Below is a small trained network, with its code and all its weights. Each question gives an input and a target symbol and asks what happens when units are switched off, that is, made to give their printed mean instead of their output.

import numpy as np


def w(rows, s, z=0):
    codes = np.array(rows[::2]) - 128.0
    scale = np.full(codes.shape[1], s)
    scale[-1] = z or s
    return codes * scale


def f(y):
    return np.maximum(y, 0)


def softmax(a):
    e = np.exp(a - a.max(-1, keepdims=True))
    return e / e.sum(-1, keepdims=True)


def log_softmax(a):
    a = a - a.max(-1, keepdims=True)
    return a - np.log(np.exp(a).sum(-1, keepdims=True))


def net(x, mask):
    ids = ['ΛΦΩαβζπ'.index(c) for c in x.split()]
    T = len(ids)
    res = E[ids] + P[:T]
    u = 0
    for l in range(2):
        q, k, v = (res @ M[l].T for M in (Q, K, V))
        z = softmax(np.where(np.tri(T) > 0, q @ k.T / 2**0.5, -1e9)) @ v
        res = res + np.where(mask[u], z, O[l][:, -1]) @ O[l][:, :-1]
        u += 1
        y = f(res @ A[l][:, :-1].T + A[l][:, -1])
        res = res + np.where(mask[u : u + 12], y, B[l][:, -1]) @ B[l][:, :-1]
        u += 12
    return log_softmax(res[-1] @ U[:, :-1].T + U[:, -1])


Q, K, V, O, A, B = {}, {}, {}, {}, {}, {}
E = w([
[36,119,119],'Λ',
[17,84,124],'Φ',
[5,110,100],'Ω',
[75,155,155],'α',
[155,43,227],'β',
[192,188,141],'ζ',
[107,171,69],'π',
],0.016)
P = w([
[96,31,66],'0',
[85,55,78],'1',
[67,86,86],'2',
[84,113,73],'3',
[92,127,70],'4',
[93,153,59],'5',
[93,167,62],'6',
[87,179,52],'7',
[65,204,50],'8',
[87,203,57],'9',
[3,199,14],'10',
[16,123,33],'11',
],0.0029)
Q[0] = w([
[162,81,130],'0.h0',
[69,133,6],'0.h0',
],0.014)
K[0] = w([
[122,68,139],'0.h0',
[91,248,96],'0.h0',
],0.017)
V[0] = w([
[184,109,193],'0.h0',
[104,2,209],'0.h0',
],0.0083)
O[0] = w([
[22,151,210,3],'0.h0',
[223,65,254,125],'0.h0',
],0.0079,0.0036)
A[0] = w([
[67,120,75,137],'0.n0',
[190,107,177,138],'0.n1',
[182,83,32,153],'0.n2',
[143,248,82,246],'0.n3',
[155,16,83,87],'0.n4',
[111,109,163,66],'0.n5',
[181,67,133,26],'0.n6',
[134,133,239,40],'0.n7',
[131,108,181,138],'0.n8',
[203,176,123,254],'0.n9',
[8,147,156,251],'0.n10',
[155,123,200,77],'0.n11',
],0.011,0.0022)
B[0] = w([
[184,215,168,246],'0.n0',
[111,240,106,179],'0.n1',
[80,103,6,186],'0.n2',
[147,81,109,212],'0.n3',
[72,95,144,160],'0.n4',
[98,134,137,150],'0.n5',
[45,146,151,156],'0.n6',
[106,219,91,195],'0.n7',
[80,167,146,168],'0.n8',
[179,132,222,147],'0.n9',
[190,96,255,237],'0.n10',
[131,178,107,178],'0.n11',
],0.0064,0.011)
Q[1] = w([
[98,1,152],'1.h0',
[164,98,42],'1.h0',
],0.0087)
K[1] = w([
[94,99,254],'1.h0',
[113,42,142],'1.h0',
],0.0048)
V[1] = w([
[180,176,146],'1.h0',
[1,154,137],'1.h0',
],0.0096)
O[1] = w([
[194,176,167,159],'1.h0',
[5,237,202,253],'1.h0',
],0.011,0.0062)
A[1] = w([
[107,19,27,239],'1.n0',
[56,76,130,104],'1.n1',
[128,104,85,63],'1.n2',
[117,54,161,254],'1.n3',
[117,125,139,138],'1.n4',
[117,99,204,135],'1.n5',
[148,120,228,108],'1.n6',
[107,132,162,13],'1.n7',
[144,156,140,180],'1.n8',
[112,121,197,84],'1.n9',
[137,195,3,80],'1.n10',
[116,192,223,129],'1.n11',
],0.013,0.0061)
B[1] = w([
[86,135,93,158],'1.n0',
[93,134,227,143],'1.n1',
[146,156,199,135],'1.n2',
[125,18,97,139],'1.n3',
[123,183,171,141],'1.n4',
[156,98,163,160],'1.n5',
[81,107,66,174],'1.n6',
[162,118,83,152],'1.n7',
[117,77,1,162],'1.n8',
[171,140,139,170],'1.n9',
[175,144,162,162],'1.n10',
[183,104,127,254],'1.n11',
],0.0083,0.029)
U = w([
[91,98,91,86],'Λ',
[123,92,177,72],'Φ',
[41,125,92,183],'Ω',
[151,48,138,254],'α',
[136,186,185,84],'β',
[251,30,104,51],'ζ',
[87,140,2,118],'π',
],0.0088,0.0057)

Each question gives the input, a string of symbols that net reads in full, and the target symbol t.
The units are the heads (2 rows each of Q, K, V and O) and the neurons (one row each of A and B). Each row of codes is followed by its name. A weight is (code - 128) times the scale printed after its matrix; where a second scale follows, it is the last column's (O, A, B and U).
mask holds one flag per unit, layer by layer, with each layer's heads first. A switched-off unit (its flag False) gives its mean, the last column of its rows in O or B, instead of its output. The means were averaged over made-up inputs and are rounded, as every weight is.
A unit's drop is (log p(t) with every unit on - log p(t) with that unit switched off) / (log p(t) with every unit on - log p(t) with every unit switched off).
The circuit of an input: a set's keep is (log p(t) with only the set's units on - log p(t) with every unit switched off) / (log p(t) with every unit on - log p(t) with every unit switched off). Starting from the 12 units with the biggest drops (on a tie, the unit counted first), units are removed one at a time, each time the one whose removal leaves the highest keep (on an exact tie, the one counted first), for as long as the keep stays at least 0.8.
circuit, biggest first: the units of the circuit, biggest drop first
most important unit: the unit with the biggest drop
k most important neurons: the k neurons with the biggest drops, biggest first
top k neurons in layer l: the k neurons of layer l with the biggest drops, biggest first
input Φ Λ α π Λ β, target β: most important unit -> 0.n7
input β ζ Ω Ω, target ζ: circuit, biggest first -> (0.n10; 1.h0)
input Ω Ω Ω Λ, target Ω: top 3 neurons in layer 0 -> (0.n10; 0.n4; 0.n0)
input π π ζ, target π: top 3 neurons in layer 1 -> (1.n11; 1.n0; 1.n5)
input Ω ζ α ζ Ω β Φ ζ Φ Ω α Φ, target ζ: circuit, biggest first -> (0.n10; 0.n2; 1.h0)
input π β Φ π Φ α Φ Ω Ω β Φ, target β: top 4 neurons in layer 0 -> (0.n7; 0.n1; 0.n10; 0.n11)
input β Λ Φ, target β: top 2 neurons in layer 0 -> (0.n6; 0.n8)
input Λ Φ Λ β Φ ζ Λ, target ζ: circuit, biggest first -> (0.n10; 0.n2; 1.h0)
input α Φ β ζ Ω Ω, target ζ: 3 most important neurons -> (1.n11; 0.n10; 0.n2)
input β ζ α, target ζ: 2 most important neurons -> (1.n11; 1.n8)
input α Ω Ω, target α: circuit, biggest first -> (0.n7; 0.n1; 0.n10)
input Ω Ω Ω Φ, target Ω: 2 most important neurons -> (1.n11; 0.n10)
input ζ β Ω Ω, target β: 2 most important neurons -> (0.n7; 0.n1)
input π α Ω π Ω π Ω β, target β: 2 most important neurons -> (0.n7; 0.n10)
input Λ β β ζ α Λ, target ζ: circuit, biggest first -> (1.h0)
input Φ Φ Λ, target Φ: top 4 neurons in layer 1 -> (1.n1; 1.n8; 1.n6; 1.n0)
input ζ ζ Φ, target ζ: 2 most important neurons -> (0.n10; 0.n2)
input Ω β Φ Ω, target β: top 3 neurons in layer 1 -> (1.n6; 1.n1; 1.n8)
input Ω Ω Λ, target Ω: top 2 neurons in layer 1 -> (1.n11; 1.n0)
input Λ β β Φ ζ, target ζ: circuit, biggest first -> (1.h0)
